Below is a small trained network, with its code and all its weights. Each question gives an input and a target symbol and asks what happens when units are switched off, that is, made to give their printed mean instead of their output.

import numpy as np


def w(rows, s, z=0):
    codes = np.array(rows[::2]) - 128.0
    scale = np.full(codes.shape[1], s)
    scale[-1] = z or s
    return codes * scale


def f(y):
    return y / 2 * (1 + np.tanh(0.7978845608 * (y + 0.044715 * y**3)))


def softmax(a):
    e = np.exp(a - a.max(-1, keepdims=True))
    return e / e.sum(-1, keepdims=True)


def log_softmax(a):
    a = a - a.max(-1, keepdims=True)
    return a - np.log(np.exp(a).sum(-1, keepdims=True))


def net(x, mask):
    ids = ['ΓΔΘΛΠΦΨαεημστω'.index(c) for c in x.split()]
    T = len(ids)
    res = E[ids] + P[:T]
    u = 0
    for l in range(3):
        q, k, v = (res @ M[l].T for M in (Q, K, V))
        z = softmax(np.where(np.tri(T) > 0, q @ k.T / 4**0.5, -1e9)) @ v
        res = res + np.where(mask[u], z, O[l][:, -1]) @ O[l][:, :-1]
        u += 1
        y = f(res @ A[l][:, :-1].T + A[l][:, -1])
        res = res + np.where(mask[u : u + 4], y, B[l][:, -1]) @ B[l][:, :-1]
        u += 4
    return log_softmax(res[-1] @ U[:, :-1].T + U[:, -1])


Q, K, V, O, A, B = {}, {}, {}, {}, {}, {}
E = w([
[89,110,221,63,82,59,183],'Γ',
[43,102,187,106,65,57,105],'Δ',
[137,122,176,182,17,54,136],'Θ',
[157,130,174,155,79,65,147],'Λ',
[112,124,223,160,91,112,68],'Π',
[63,111,223,122,197,130,58],'Φ',
[90,155,101,113,185,42,99],'Ψ',
[194,106,160,156,243,84,141],'α',
[154,51,140,68,229,97,156],'ε',
[136,214,184,235,169,130,85],'η',
[160,203,162,135,182,178,117],'μ',
[223,206,107,48,46,118,76],'σ',
[123,222,138,218,164,114,231],'τ',
[133,4,76,165,102,221,56],'ω',
],0.017)
P = w([
[102,193,254,111,112,41,223],'0',
[124,174,231,121,120,55,191],'1',
[145,158,211,129,135,69,180],'2',
[167,147,178,119,135,81,147],'3',
[181,130,157,128,142,96,129],'4',
[195,118,134,130,146,111,105],'5',
[203,108,110,132,153,125,81],'6',
[213,94,90,142,163,147,61],'7',
[223,87,74,137,162,151,35],'8',
[232,82,53,140,156,172,8],'9',
],0.0096)
Q[0] = w([
[217,91,144,93,104,52,80],'0.h1',
[67,104,84,9,92,150,161],'0.h1',
[146,159,67,140,129,140,163],'0.h1',
[87,117,149,62,194,151,136],'0.h1',
],0.014)
K[0] = w([
[183,34,98,85,125,126,32],'0.h1',
[166,124,251,94,49,1,134],'0.h1',
[139,148,149,155,59,172,234],'0.h1',
[169,145,144,60,168,56,171],'0.h1',
],0.011)
V[0] = w([
[142,177,198,123,164,194,57],'0.h1',
[49,93,181,90,148,135,112],'0.h1',
[173,169,206,55,255,34,104],'0.h1',
[201,120,52,189,148,65,75],'0.h1',
],0.0052)
O[0] = w([
[115,129,228,116,174,199,65,194],'0.h1',
[143,70,129,65,109,126,83,164],'0.h1',
[144,34,255,114,121,72,157,254],'0.h1',
[127,20,109,239,199,124,221,159],'0.h1',
],0.0054,0.0048)
A[0] = w([
[134,191,74,170,135,128,181,78],'0.n1',
[125,253,33,27,239,92,110,90],'0.n2',
[217,103,123,37,148,157,166,1],'0.n3',
[31,32,202,202,125,130,197,77],'0.n4',
],0.0067,0.0066)
B[0] = w([
[204,128,2,86,67,46,43,118],'0.n1',
[107,16,203,222,172,174,103,152],'0.n2',
[152,254,42,121,112,99,118,106],'0.n3',
[189,209,72,85,149,47,8,252],'0.n4',
],0.0067,0.004)
Q[1] = w([
[71,177,171,190,165,107,100],'1.h1',
[123,4,165,114,139,56,87],'1.h1',
[200,69,157,175,79,125,99],'1.h1',
[234,175,138,135,176,71,76],'1.h1',
],0.012)
K[1] = w([
[223,163,95,63,221,172,137],'1.h1',
[184,53,58,181,154,206,75],'1.h1',
[98,93,39,121,176,178,42],'1.h1',
[134,201,2,135,155,248,113],'1.h1',
],0.0081)
V[1] = w([
[70,6,95,35,47,132,78],'1.h1',
[235,161,104,36,125,190,200],'1.h1',
[109,56,93,7,254,82,111],'1.h1',
[185,80,70,172,55,30,77],'1.h1',
],0.0076)
O[1] = w([
[193,59,124,83,74,105,225,32],'1.h1',
[179,169,56,1,143,157,109,2],'1.h1',
[151,62,76,86,125,75,71,159],'1.h1',
[174,142,122,215,10,91,126,158],'1.h1',
],0.0096,0.005)
A[1] = w([
[3,64,133,147,75,115,168,83],'1.n1',
[14,115,71,120,70,100,27,13],'1.n2',
[90,189,103,123,142,229,126,114],'1.n3',
[89,112,102,175,211,75,150,2],'1.n4',
],0.0068,0.0038)
B[1] = w([
[9,137,147,154,8,217,72,254],'1.n1',
[209,163,190,147,225,146,177,223],'1.n2',
[156,28,78,107,65,2,146,237],'1.n3',
[131,170,113,129,73,195,151,219],'1.n4',
],0.0074,0.0038)
Q[2] = w([
[123,221,8,47,197,114,244],'2.h1',
[86,96,137,82,37,196,238],'2.h1',
[150,170,158,177,185,47,121],'2.h1',
[67,61,102,53,149,122,2],'2.h1',
],0.0063)
K[2] = w([
[76,222,204,40,74,18,115],'2.h1',
[117,102,254,124,113,49,132],'2.h1',
[130,130,12,151,147,153,137],'2.h1',
[76,83,92,122,91,167,37],'2.h1',
],0.0082)
V[2] = w([
[254,216,184,114,80,141,97],'2.h1',
[227,181,149,143,55,177,20],'2.h1',
[23,98,93,72,61,202,54],'2.h1',
[210,43,243,95,136,217,45],'2.h1',
],0.0053)
O[2] = w([
[220,253,157,77,23,148,152,140],'2.h1',
[150,170,231,87,90,210,76,206],'2.h1',
[56,77,113,56,88,163,158,109],'2.h1',
[174,154,221,69,245,186,253,255],'2.h1',
],0.0062,0.0064)
A[2] = w([
[72,236,140,164,176,202,92,4],'2.n1',
[113,227,29,145,141,133,55,44],'2.n2',
[43,173,114,170,63,229,253,146],'2.n3',
[104,117,113,135,149,145,209,15],'2.n4',
],0.0077,0.003)
B[2] = w([
[116,108,9,115,109,151,147,255],'2.n1',
[151,68,234,101,124,159,103,181],'2.n2',
[197,92,67,183,135,179,133,213],'2.n3',
[213,81,165,199,167,62,12,128],'2.n4',
],0.012,0.0086)
U = w([
[127,104,128,78,61,109,167,140],'Γ',
[51,57,105,84,20,145,123,170],'Δ',
[136,148,71,174,37,114,133,138],'Θ',
[124,200,89,173,71,83,150,170],'Λ',
[71,169,221,203,102,224,181,149],'Π',
[110,43,242,79,118,167,98,10],'Φ',
[62,69,143,220,110,41,91,148],'Ψ',
[189,185,158,213,178,133,79,33],'α',
[214,67,93,87,108,70,89,70],'ε',
[48,204,101,230,124,176,72,117],'η',
[89,133,101,84,168,161,104,214],'μ',
[182,195,85,77,74,174,107,162],'σ',
[101,91,116,99,51,144,2,98],'τ',
[166,62,99,138,96,176,137,149],'ω',
],0.0069,0.012)

Each question gives the input, a string of symbols that net reads in full, and the target symbol t.
The units are the heads (4 rows each of Q, K, V and O) and the neurons (one row each of A and B). Each row of codes is followed by its name. A weight is (code - 128) times the scale printed after its matrix; where a second scale follows, it is the last column's (O, A, B and U).
mask holds one flag per unit, layer by layer, with each layer's heads first. A switched-off unit (its flag False) gives its mean, the last column of its rows in O or B, instead of its output. The means were averaged over made-up inputs and are rounded, as every weight is.
A unit's drop is (log p(t) with every unit on - log p(t) with that unit switched off) / (log p(t) with every unit on - log p(t) with every unit switched off).
The circuit of an input: a set's keep is (log p(t) with only the set's units on - log p(t) with every unit switched off) / (log p(t) with every unit on - log p(t) with every unit switched off). Starting from the 12 units with the biggest drops (on a tie, the unit counted first), units are removed one at a time, each time the one whose removal leaves the highest keep (on an exact tie, the one counted first), for as long as the keep stays at least 0.8.
circuit, biggest first: the units of the circuit, biggest drop first
most important unit: the unit with the biggest drop
k most important neurons: the k neurons with the biggest drops, biggest first
k most important neurons of layer l: the k neurons of layer l with the biggest drops, biggest first
drop of u: that unit's drop, to one decimal
input Δ Π α Δ Ψ Π Γ, target Ψ: 2 most important neurons of layer 1 => [1.n2 1.n4]
input Π Π Φ Ψ Ψ τ Δ, target τ: circuit, biggest first => [2.h1 2.n2 1.h1 0.n1]
input Γ τ ω Π Δ Δ Π η, target η: circuit, biggest first => [1.h1]
input Π Ψ ε Π Π Π, target Π: 2 most important neurons => [1.n3 2.n1]
input τ ε ω η, target η: circuit, biggest first => [0.h1 1.h1]
input Λ Θ Π σ μ Λ, target σ: circuit, biggest first => [1.h1 2.h1]
input Π Π Π α Δ Π, target α: 2 most important neurons => [0.n4 1.n1]
input ε τ Φ Δ, target τ: 2 most important neurons => [0.n4 0.n1]
input Π α Φ Φ Π, target Φ: circuit, biggest first => [1.h1 0.h1 2.h1 0.n4]
input Ψ Λ τ Π Γ Θ η Π Θ, target η: circuit, biggest first => [1.h1 2.n1]
input ω Δ ε Π ε Δ μ Λ Γ, target Γ: circuit, biggest first => [1.h1 0.h1]
input Π Φ Θ Π Π, target Π: circuit, biggest first => [2.h1 1.h1]
input Ψ Λ Π Δ Π Φ Π Π, target Φ: circuit, biggest first => [0.h1 2.h1]
input Π Π Π τ Π, target τ: most important unit => 2.h1
input ω Ψ τ α, target α: 2 most important neurons => [0.n2 2.n1]
input Γ Π Ψ Π Π Λ Ψ Γ Φ Γ, target Φ: 2 most important neurons of layer 2 => [2.n1 2.n3]
input Φ Π Γ Δ η Π Ψ, target η: 2 most important neurons of layer 1 => [1.n4 1.n3]
input Π Δ α Π Ψ μ Λ τ Ψ, target τ: 3 most important neurons => [2.n2 0.n1 2.n1]
input Π η Π η Π Γ, target η: 2 most important neurons of layer 1 => [1.n3 1.n1]
input μ Δ Ψ Λ Γ, target Ψ: 2 most important neurons => [0.n4 2.n1]
input Π Θ Π σ μ Ψ Δ, target μ: most important neuron => [0.n4]
input Δ Ψ α α μ μ Π α Γ Ψ, target α: 2 most important neurons of layer 1 => [1.n2 1.n1]
input Π Δ Γ τ, target τ: 2 most important neurons => [2.n2 0.n1]
input α Π Ψ, target α: 2 most important neurons => [1.n2 0.n4]
input τ Θ ε Δ Π Φ, target Φ: 2 most important neurons of layer 2 => [2.n1 2.n3]
input Θ Π Π Ψ Γ Γ Φ σ Π Ψ, target σ: 2 most important neurons => [1.n1 0.n3]
input Ψ Ψ Π, target Ψ: most important unit => 0.n4
input Λ Γ Π Ψ Φ, target Ψ: drop of 1.h1 => 0.1
